Below are the code and all the weights of a small trained network. Each question names an input and a target symbol and asks about switching units off, where a switched-off unit gives its printed mean instead of its output.

import numpy as np


def w(rows, s, z=0):
    codes = np.array(rows[::2]) - 128.0
    scale = np.full(codes.shape[1], s)
    scale[-1] = z or s
    return codes * scale


def f(y):
    return np.maximum(y, 0)


def softmax(a):
    e = np.exp(a - a.max(-1, keepdims=True))
    return e / e.sum(-1, keepdims=True)


def log_softmax(a):
    a = a - a.max(-1, keepdims=True)
    return a - np.log(np.exp(a).sum(-1, keepdims=True))


def net(x, mask):
    ids = ['αβγδζηθλμξπστφψ'.index(c) for c in x.split()]
    T = len(ids)
    res = E[ids] + P[:T]
    r = res
    for j in range(3):
        rows = slice(3 * j, 3 * j + 3)
        q, k, v = (r @ M[0][rows].T for M in (Q, K, V))
        z = softmax(np.where(np.tri(T) > 0, q @ k.T / 3**0.5, -1e9)) @ v
        o = O[0][rows]
        res = res + np.where(mask[j], z, o[:, -1]) @ o[:, :-1]
    y = f(res @ A[0][:, :-1].T + A[0][:, -1])
    res = res + np.where(mask[3:15], y, B[0][:, -1]) @ B[0][:, :-1]
    return log_softmax(res[-1] @ U[:, :-1].T + U[:, -1])


Q, K, V, O, A, B = {}, {}, {}, {}, {}, {}
E = w([
[223,78,178,118,180,45,110],'α',
[224,80,151,102,27,140,155],'β',
[167,71,88,143,207,179,163],'γ',
[174,138,134,65,63,177,239],'δ',
[85,124,95,43,140,88,192],'ζ',
[137,158,172,80,195,138,215],'η',
[163,196,135,22,41,113,129],'θ',
[125,60,158,129,94,109,200],'λ',
[183,185,130,128,210,69,126],'μ',
[85,96,185,74,113,88,122],'ξ',
[201,85,206,191,73,89,128],'π',
[130,183,153,125,124,151,128],'σ',
[116,98,193,28,74,40,58],'τ',
[169,179,131,171,77,160,253],'φ',
[154,161,36,39,140,129,119],'ψ',
],0.014)
P = w([
[83,152,155,139,158,185,254],'0',
[219,154,91,137,147,211,82],'1',
[98,192,129,221,60,139,57],'2',
[171,54,58,187,119,75,104],'3',
[137,202,201,177,171,162,45],'4',
[101,69,105,154,94,63,173],'5',
[173,151,133,102,212,173,207],'6',
[132,151,145,149,56,179,134],'7',
],0.0086)
Q[0] = w([
[215,129,174,89,170,186,131],'H0',
[81,62,1,220,141,68,133],'H0',
[43,205,144,234,201,145,129],'H0',
[46,105,99,104,133,144,178],'H1',
[92,72,122,154,183,90,61],'H1',
[124,135,35,88,169,161,130],'H1',
[188,92,158,75,185,142,140],'H2',
[30,107,83,220,156,146,83],'H2',
[177,90,136,82,85,93,144],'H2',
],0.0072)
K[0] = w([
[64,86,121,106,120,83,191],'H0',
[129,177,161,170,99,136,36],'H0',
[234,33,90,108,96,119,79],'H0',
[129,111,117,81,173,119,111],'H1',
[145,126,81,151,106,107,70],'H1',
[132,135,63,118,83,82,142],'H1',
[92,76,146,139,89,69,171],'H2',
[254,187,65,107,97,100,56],'H2',
[104,163,215,94,136,190,152],'H2',
],0.0086)
V[0] = w([
[159,62,55,93,173,91,132],'H0',
[88,212,184,98,173,78,82],'H0',
[75,168,84,69,88,158,180],'H0',
[152,95,203,147,157,106,148],'H1',
[169,115,105,137,55,142,111],'H1',
[170,179,112,192,68,168,117],'H1',
[180,175,23,83,163,115,81],'H2',
[94,92,171,9,88,79,97],'H2',
[168,173,189,121,99,116,94],'H2',
],0.011)
O[0] = w([
[213,64,86,159,53,16,139,106],'H0',
[220,200,199,138,167,168,131,49],'H0',
[26,100,184,189,240,13,181,255],'H0',
[154,120,24,94,82,167,85,180],'H1',
[74,72,129,185,102,190,167,143],'H1',
[44,96,166,89,145,155,178,166],'H1',
[162,88,198,130,122,61,255,36],'H2',
[134,230,118,254,134,157,180,89],'H2',
[129,179,184,96,117,205,191,121],'H2',
],0.0082,0.004)
A[0] = w([
[161,101,209,115,110,254,71,55],'N0',
[159,39,190,30,110,104,162,62],'N1',
[134,87,61,89,120,193,95,22],'N2',
[43,132,65,187,129,119,126,160],'N3',
[62,98,157,108,126,155,109,17],'N4',
[170,72,167,58,204,63,217,43],'N5',
[121,204,143,73,103,86,139,158],'N6',
[163,92,70,137,132,177,196,251],'N7',
[85,157,67,110,131,118,192,166],'N8',
[108,87,189,37,95,71,88,122],'N9',
[103,92,155,193,135,107,112,77],'N10',
[129,127,149,130,134,121,11,143],'N11',
],0.0071,0.0024)
B[0] = w([
[91,212,117,76,112,76,183,190],'N0',
[246,151,84,178,131,213,218,225],'N1',
[100,204,161,121,73,101,132,209],'N2',
[201,100,185,215,132,116,4,233],'N3',
[120,67,88,52,57,116,119,190],'N4',
[87,171,138,92,55,183,171,253],'N5',
[215,73,163,189,128,189,151,185],'N6',
[134,183,189,116,72,40,81,228],'N7',
[189,46,145,126,123,147,3,219],'N8',
[166,111,53,145,167,184,191,229],'N9',
[111,209,135,98,164,56,118,175],'N10',
[125,124,97,125,164,165,180,183],'N11',
],0.006,0.0056)
U = w([
[205,133,152,73,50,96,54,32],'α',
[151,22,212,86,56,148,31,115],'β',
[150,50,11,124,91,97,147,167],'γ',
[73,10,164,95,155,96,73,241],'δ',
[132,95,111,186,126,1,123,160],'ζ',
[154,106,130,51,173,136,79,137],'η',
[77,88,195,145,157,186,170,249],'θ',
[102,104,23,186,96,156,5,48],'λ',
[217,109,188,60,115,184,131,105],'μ',
[124,146,39,220,148,223,84,107],'ξ',
[80,170,79,66,87,149,96,115],'π',
[112,101,155,50,175,197,123,173],'σ',
[148,180,96,208,102,187,110,110],'τ',
[67,25,111,38,173,186,116,88],'φ',
[115,75,147,106,108,79,211,3],'ψ',
],0.0053,0.003)

Each question gives the input, a string of symbols that net reads in full, and the target symbol t.
The units are the heads (3 rows each of Q, K, V and O) and the neurons (one row each of A and B). Each row of codes is followed by its name. A weight is (code - 128) times the scale printed after its matrix; where a second scale follows, it is the last column's (O, A, B and U).
mask holds one flag per unit, heads first, then neurons. A switched-off unit (its flag False) gives its mean, the last column of its rows in O or B, instead of its output. The means were averaged over made-up inputs and are rounded, as every weight is.
A unit's drop is (log p(t) with every unit on - log p(t) with that unit switched off) / (log p(t) with every unit on - log p(t) with every unit switched off).
The circuit of an input: a set's keep is (log p(t) with only the set's units on - log p(t) with every unit switched off) / (log p(t) with every unit on - log p(t) with every unit switched off). Starting from the 12 units with the biggest drops (on a tie, the unit counted first), units are removed one at a time, each time the one whose removal leaves the highest keep (on an exact tie, the one counted first), for as long as the keep stays at least 0.8.
circuit, biggest first: the units of the circuit, biggest drop first
unit that matters most: the unit with the biggest drop
k most important neurons: the k neurons with the biggest drops, biggest first
heads that matter: for each layer, one digit per head in row order, 1 if its drop is at least 0.15 and else 0, layers parted by /
input γ α τ γ γ δ λ δ, target γ: 2 most important neurons : [N9 N1]
input α γ β π μ λ γ, target λ: unit that matters most : H2
input η μ ψ, target μ: circuit, biggest first : [H2 H0 N1]
input ζ λ λ, target λ: circuit, biggest first : [H2 H0 N3]
input ψ γ β, target ψ: circuit, biggest first : [H2 H0 H1 N5]
input θ θ α β, target θ: circuit, biggest first : [H0 H2]
input γ λ θ γ θ δ θ, target γ: 2 most important neurons : [N9 N1]
input δ θ ξ, target θ: circuit, biggest first : [H2 H0]
input γ γ μ ζ δ ζ π, target ζ: heads that matter : 101
input γ γ τ, target γ: heads that matter : 101
input λ φ μ ζ δ, target λ: circuit, biggest first : [H2 H0]
input γ ζ γ γ γ λ, target γ: circuit, biggest first : [H2 H0 N1]
input θ γ γ μ, target γ: circuit, biggest first : [H0 H2 N1]
input ζ δ δ γ, target δ: unit that matters most : H0
input μ μ δ, target μ: 2 most important neurons : [N1 N6]
input θ φ β, target θ: heads that matter : 111
input φ γ τ β β θ, target φ: circuit, biggest first : [H2 H0 N9]
input τ σ ζ φ γ ζ α, target ζ: heads that matter : 101
input α α γ, target α: circuit, biggest first : [H0 N7 N2]
input φ π μ, target π: 2 most important neurons : [N0 N2]
input τ μ ζ δ, target τ: circuit, biggest first : [H2]
input γ γ φ, target γ: circuit, biggest first : [H2 H0 N9]
input τ ζ β, target τ: heads that matter : 001
input μ η η γ γ, target γ: circuit, biggest first : [H0 H2 N1]
input β α δ σ φ ζ μ, target ζ: heads that matter : 101
input ζ γ α γ, target α: 2 most important neurons : [N7 N2]
input μ ψ γ γ θ, target μ: unit that matters most : H2
input δ α μ, target α: heads that matter : 100
